Here is a tiny trained network, its code and every weight. The questions are about switching its units off for an input and a class, where a switched-off unit gives its printed mean instead of its output.

import numpy as np


def w(rows, s, z=0):
    codes = np.array(rows[::2]) - 128.0
    scale = np.full(codes.shape[1], s)
    scale[-1] = z or s
    return codes * scale


def norm(h):
    return h / np.sqrt((h * h).mean(-1, keepdims=True) + 1e-5)


def f(y):
    return y / 2 * (1 + np.tanh(0.7978845608 * (y + 0.044715 * y**3)))


def log_softmax(a):
    a = a - a.max(-1, keepdims=True)
    return a - np.log(np.exp(a).sum(-1, keepdims=True))


def net(x, mask):
    res = np.array(x, float).reshape(1, 7) / 4 @ E
    u = 0
    for l in range(2):
        y = f(norm(res) @ A[l][:, :-1].T + A[l][:, -1])
        res = res + np.where(mask[u : u + 5], y, B[l][:, -1]) @ B[l][:, :-1]
        u += 5
    return log_softmax(norm(res)[-1] @ U[:, :-1].T + U[:, -1])


A, B = {}, {}
E = w([
[157,138,94,122,127,117,124,112,119,121],'x0',
[97,99,88,189,48,90,115,161,143,54],'x1',
[182,204,217,180,111,157,207,135,55,116],'x2',
[133,141,130,111,115,157,131,126,151,116],'x3',
[113,164,135,119,146,109,133,133,170,109],'x4',
[211,126,161,125,90,95,86,253,138,155],'x5',
[46,240,65,112,59,144,115,153,94,254],'x6',
],0.0096)
A[0] = w([
[247,124,182,65,144,81,59,248,144,142,3],'L0N0',
[208,79,133,114,252,104,135,170,173,107,50],'L0N1',
[168,118,154,47,216,165,154,122,111,150,24],'L0N2',
[128,2,87,47,185,146,77,122,205,165,30],'L0N3',
[172,125,143,41,241,154,129,129,133,235,31],'L0N4',
],0.0099,0.0063)
B[0] = w([
[164,49,119,193,152,203,210,150,175,193,243],'L0N0',
[77,135,121,27,71,156,110,142,74,142,239],'L0N1',
[164,126,239,210,96,112,105,48,199,36,187],'L0N2',
[165,157,82,158,230,38,77,131,173,101,254],'L0N3',
[80,143,173,157,1,133,69,83,146,106,231],'L0N4',
],0.014,0.0064)
A[1] = w([
[83,107,124,134,196,156,173,3,126,77,36],'L1N0',
[106,77,71,182,75,98,169,186,123,8,23],'L1N1',
[133,101,191,172,61,123,53,94,148,98,159],'L1N2',
[179,35,183,70,187,133,148,114,101,10,20],'L1N3',
[186,172,216,163,154,155,198,129,41,67,2],'L1N4',
],0.017,0.0042)
B[1] = w([
[206,42,175,167,126,206,177,212,179,187,228],'L1N0',
[143,145,226,140,93,131,125,32,116,57,209],'L1N1',
[123,136,138,126,120,117,176,105,67,71,254],'L1N2',
[51,249,77,106,82,130,156,175,45,203,235],'L1N3',
[133,69,62,90,221,47,26,105,208,95,227],'L1N4',
],0.014,0.012)
U = w([
[128,141,240,170,88,126,133,55,134,31,172],'0',
[180,63,168,174,176,220,204,209,186,178,130],'1',
[132,130,92,95,252,41,47,138,189,75,5],'2',
[67,224,124,64,126,142,160,195,50,164,195],'3',
],0.011,0.0023)

Each question gives the input, the list of numbers given to net, and the class t.
The units are the neurons (one row each of A and B). Each row of codes is followed by its name. A weight is (code - 128) times the scale printed after its matrix; where a second scale follows, it is the last column's (A, B and U).
mask holds one flag per neuron, layer by layer. A switched-off neuron (its flag False) gives its mean, the last column of its row in B, instead of its output. The means were averaged over made-up inputs and are rounded, as every weight is.
A unit's drop is (log p(t) with every unit on - log p(t) with that unit switched off) / (log p(t) with every unit on - log p(t) with every unit switched off).
The circuit of an input: a set's keep is (log p(t) with only the set's units on - log p(t) with every unit switched off) / (log p(t) with every unit on - log p(t) with every unit switched off). Starting from all 10 units, units are removed one at a time, each time the one whose removal leaves the highest keep (on an exact tie, the one counted first), for as long as the keep stays at least 0.8.
units of the circuit, in order: the units of the circuit, biggest drop first
unit that matters most: the unit with the biggest drop
k most important neurons: the k neurons with the biggest drops, biggest first
drop when u is switched off: that unit's drop, to one decimal
input [4,2,-4,-7,-2,-6,0], class 1: units of the circuit, in order : (L1N0)
input [-7,3,4,-3,-7,-6,5], class 1: 2 most important neurons : (L0N1 L0N4)
input [5,-8,0,-3,2,-7,3], class 0: 3 most important neurons : (L0N4 L1N2 L0N0)
input [-8,-7,8,-4,5,6,7], class 2: units of the circuit, in order : (L1N4 L1N3)
input [3,1,5,1,4,-1,-4], class 2: 2 most important neurons : (L1N4 L0N3)
input [-8,-2,4,4,8,3,3], class 2: 2 most important neurons : (L0N1 L1N0)
input [-4,-7,-6,8,-7,6,5], class 0: 2 most important neurons : (L0N4 L1N3)
input [-7,1,-7,6,-5,4,6], class 2: 2 most important neurons : (L1N3 L1N0)
input [6,4,-3,-8,6,-7,1], class 1: 2 most important neurons : (L1N0 L0N4)
input [5,-5,-5,-7,-7,-4,1], class 0: 2 most important neurons : (L0N4 L1N4)
input [6,-5,-7,-4,0,-7,0], class 1: 2 most important neurons : (L1N0 L1N4)
input [0,4,6,-4,-6,-4,3], class 2: 2 most important neurons : (L1N4 L0N4)
input [3,-6,-4,-7,-8,1,1], class 0: drop when L0N4 is switched off : 0.7
input [-1,0,0,-2,6,3,3], class 1: drop when L1N1 is switched off : 0.0
input [-4,3,-6,-4,-4,-8,6], class 1: drop when L1N0 is switched off : 0.1
input [-5,-1,0,5,-4,8,5], class 1: unit that matters most : L0N0
